Below is a small trained network, with its code and all its weights. Each question gives an input and a target symbol and asks what happens when units are switched off, that is, made to give their printed mean instead of their output.

import numpy as np


def w(rows, s, z=0):
    codes = np.array(rows[::2]) - 128.0
    scale = np.full(codes.shape[1], s)
    scale[-1] = z or s
    return codes * scale


def f(y):
    return np.maximum(y, 0)


def softmax(a):
    e = np.exp(a - a.max(-1, keepdims=True))
    return e / e.sum(-1, keepdims=True)


def log_softmax(a):
    a = a - a.max(-1, keepdims=True)
    return a - np.log(np.exp(a).sum(-1, keepdims=True))


def net(x, mask):
    ids = ['βγεηθλμξπφψ'.index(c) for c in x.split()]
    T = len(ids)
    res = E[ids] + P[:T]
    u = 0
    for l in range(2):
        r = res
        for j in range(2):
            rows = slice(2 * j, 2 * j + 2)
            q, k, v = (r @ M[l][rows].T for M in (Q, K, V))
            z = softmax(np.where(np.tri(T) > 0, q @ k.T / 2**0.5, -1e9)) @ v
            o = O[l][rows]
            res = res + np.where(mask[u + j], z, o[:, -1]) @ o[:, :-1]
        u += 2
        y = f(res @ A[l][:, :-1].T + A[l][:, -1])
        res = res + np.where(mask[u : u + 8], y, B[l][:, -1]) @ B[l][:, :-1]
        u += 8
    return log_softmax(res[-1] @ U[:, :-1].T + U[:, -1])


Q, K, V, O, A, B = {}, {}, {}, {}, {}, {}
E = w([
[112,46,48,152],'β',
[22,69,179,91],'γ',
[42,77,140,40],'ε',
[178,119,108,167],'η',
[189,98,122,129],'θ',
[113,63,133,133],'λ',
[176,67,168,56],'μ',
[103,95,185,101],'ξ',
[157,130,48,58],'π',
[221,110,174,141],'φ',
[77,214,254,81],'ψ',
],0.014)
P = w([
[158,66,200,208],'0',
[74,38,31,107],'1',
[27,190,6,172],'2',
[211,85,148,84],'3',
[68,205,2,199],'4',
[223,13,124,115],'5',
],0.0072)
Q[0] = w([
[146,218,140,254],'0.h0',
[63,204,208,136],'0.h0',
[93,68,98,170],'0.h1',
[91,141,134,159],'0.h1',
],0.0068)
K[0] = w([
[126,144,44,68],'0.h0',
[125,82,51,166],'0.h0',
[119,162,213,18],'0.h1',
[134,204,193,254],'0.h1',
],0.0049)
V[0] = w([
[81,47,235,2],'0.h0',
[98,161,42,76],'0.h0',
[125,25,78,145],'0.h1',
[105,94,64,25],'0.h1',
],0.0071)
O[0] = w([
[142,149,204,71,253],'0.h0',
[136,120,12,101,51],'0.h0',
[188,27,114,166,212],'0.h1',
[180,128,101,82,146],'0.h1',
],0.011,0.0043)
A[0] = w([
[73,91,104,171,252],'0.n0',
[247,153,173,123,98],'0.n1',
[50,129,122,137,133],'0.n2',
[95,139,145,86,221],'0.n3',
[191,165,180,3,89],'0.n4',
[192,255,108,156,157],'0.n5',
[126,91,44,127,132],'0.n6',
[227,39,95,75,159],'0.n7',
],0.0075,0.0035)
B[0] = w([
[254,228,97,128,175],'0.n0',
[111,97,121,95,199],'0.n1',
[129,157,95,132,145],'0.n2',
[231,154,48,135,180],'0.n3',
[130,45,86,167,219],'0.n4',
[160,145,84,64,147],'0.n5',
[92,70,171,148,168],'0.n6',
[162,91,128,123,255],'0.n7',
],0.0065,0.0086)
Q[1] = w([
[85,144,97,104],'1.h0',
[126,190,76,160],'1.h0',
[196,100,167,83],'1.h1',
[146,104,249,68],'1.h1',
],0.012)
K[1] = w([
[174,105,63,92],'1.h0',
[138,169,2,10],'1.h0',
[165,120,164,255],'1.h1',
[131,146,239,239],'1.h1',
],0.0064)
V[1] = w([
[51,16,208,163],'1.h0',
[102,22,89,5],'1.h0',
[155,165,131,2],'1.h1',
[206,107,82,245],'1.h1',
],0.0072)
O[1] = w([
[49,106,171,158,254],'1.h0',
[82,92,93,38,137],'1.h0',
[150,88,136,11,83],'1.h1',
[106,143,74,126,197],'1.h1',
],0.011,0.0093)
A[1] = w([
[127,30,167,153,162],'1.n0',
[79,173,145,125,106],'1.n1',
[88,167,70,98,255],'1.n2',
[218,97,18,39,148],'1.n3',
[78,109,237,22,225],'1.n4',
[73,79,176,42,208],'1.n5',
[179,175,181,228,126],'1.n6',
[255,1,244,176,189],'1.n7',
],0.0067,0.0028)
B[1] = w([
[97,171,176,119,210],'1.n0',
[133,138,140,181,135],'1.n1',
[231,102,160,101,153],'1.n2',
[115,63,107,172,185],'1.n3',
[122,121,3,118,208],'1.n4',
[155,170,109,94,198],'1.n5',
[203,100,198,133,192],'1.n6',
[83,213,104,102,251],'1.n7',
],0.0068,0.016)
U = w([
[95,133,97,198,55],'β',
[80,159,152,121,37],'γ',
[132,151,99,116,64],'ε',
[235,128,137,184,160],'η',
[140,126,167,157,115],'θ',
[95,86,200,149,100],'λ',
[108,128,162,107,169],'μ',
[61,171,156,145,94],'ξ',
[208,59,171,119,110],'π',
[117,108,203,179,143],'φ',
[220,254,125,92,251],'ψ',
],0.007,0.0027)

Each question gives the input, a string of symbols that net reads in full, and the target symbol t.
The units are the heads (2 rows each of Q, K, V and O) and the neurons (one row each of A and B). Each row of codes is followed by its name. A weight is (code - 128) times the scale printed after its matrix; where a second scale follows, it is the last column's (O, A, B and U).
mask holds one flag per unit, layer by layer, with each layer's heads first. A switched-off unit (its flag False) gives its mean, the last column of its rows in O or B, instead of its output. The means were averaged over made-up inputs and are rounded, as every weight is.
A unit's drop is (log p(t) with every unit on - log p(t) with that unit switched off) / (log p(t) with every unit on - log p(t) with every unit switched off).
The circuit of an input: a set's keep is (log p(t) with only the set's units on - log p(t) with every unit switched off) / (log p(t) with every unit on - log p(t) with every unit switched off). Starting from the 12 units with the biggest drops (on a tie, the unit counted first), units are removed one at a time, each time the one whose removal leaves the highest keep (on an exact tie, the one counted first), for as long as the keep stays at least 0.8.
circuit, biggest first: the units of the circuit, biggest drop first
most important unit: the unit with the biggest drop
k most important neurons: the k neurons with the biggest drops, biggest first
top k neurons in layer l: the k neurons of layer l with the biggest drops, biggest first
which heads matter: for each layer, one digit per head in row order, 1 if its drop is at least 0.15 and else 0, layers parted by /
input η φ ε μ, target η: which heads matter -> 11 / 11
input β ξ π ε η β, target β: circuit, biggest first -> [1.h1; 0.h1; 0.h0]
input η ψ η β, target η: most important unit -> 1.h0
input ψ β φ β, target ψ: 2 most important neurons -> [1.n7; 0.n3]
input ψ ψ ψ ψ λ λ, target ψ: circuit, biggest first -> [0.h1; 1.h1; 1.n7; 1.h0]
input π ξ γ ε, target π: 2 most important neurons -> [1.n3; 1.n7]
input β φ π π ψ η, target β: circuit, biggest first -> [1.h1; 0.h0; 0.h1]
input η ψ η η β, target η: circuit, biggest first -> [1.h0; 0.n0; 1.n7; 0.h0]
input ψ ε γ ε θ λ, target ψ: circuit, biggest first -> [1.n7; 0.h1; 1.h1; 1.h0]
input ψ φ ψ, target ψ: circuit, biggest first -> [0.h1; 1.h0; 0.n3]
input β φ η η λ, target η: circuit, biggest first -> [0.n0; 0.h0; 1.h0; 1.n7]
input β ξ γ η φ β, target β: circuit, biggest first -> [1.h1; 0.h0; 1.n6]
input β π γ π, target β: circuit, biggest first -> [1.h1; 0.h1; 0.h0]
input ψ θ ψ ψ, target ψ: circuit, biggest first -> [0.h1; 0.n3; 1.h0]
input ψ η γ π ψ φ, target ψ: circuit, biggest first -> [1.n7; 0.h1; 1.h0]
input ε η ξ ψ ε ξ, target ε: top 2 neurons in layer 1 -> [1.n4; 1.n5]
input π ε φ η, target π: most important neuron -> [1.n3]
input η ε β φ λ γ, target η: 2 most important neurons -> [0.n0; 1.n6]
input ψ η ψ ξ, target ψ: top 2 neurons in layer 1 -> [1.n7; 1.n3]
input π π π μ ψ ψ, target π: most important unit -> 0.h0
input η λ η ψ φ ξ, target η: top 2 neurons in layer 1 -> [1.n6; 1.n0]
input φ ψ θ ψ β, target ψ: which heads matter -> 01 / 10
input π ψ ξ ε, target π: which heads matter -> 11 / 10
input φ ξ μ γ, target φ: which heads matter -> 11 / 11
input ξ ψ π, target π: 3 most important neurons -> [1.n3; 1.n7; 1.n2]
input ξ θ ξ β η, target η: which heads matter -> 10 / 10
input ψ π β γ, target ψ: most important unit -> 0.h1
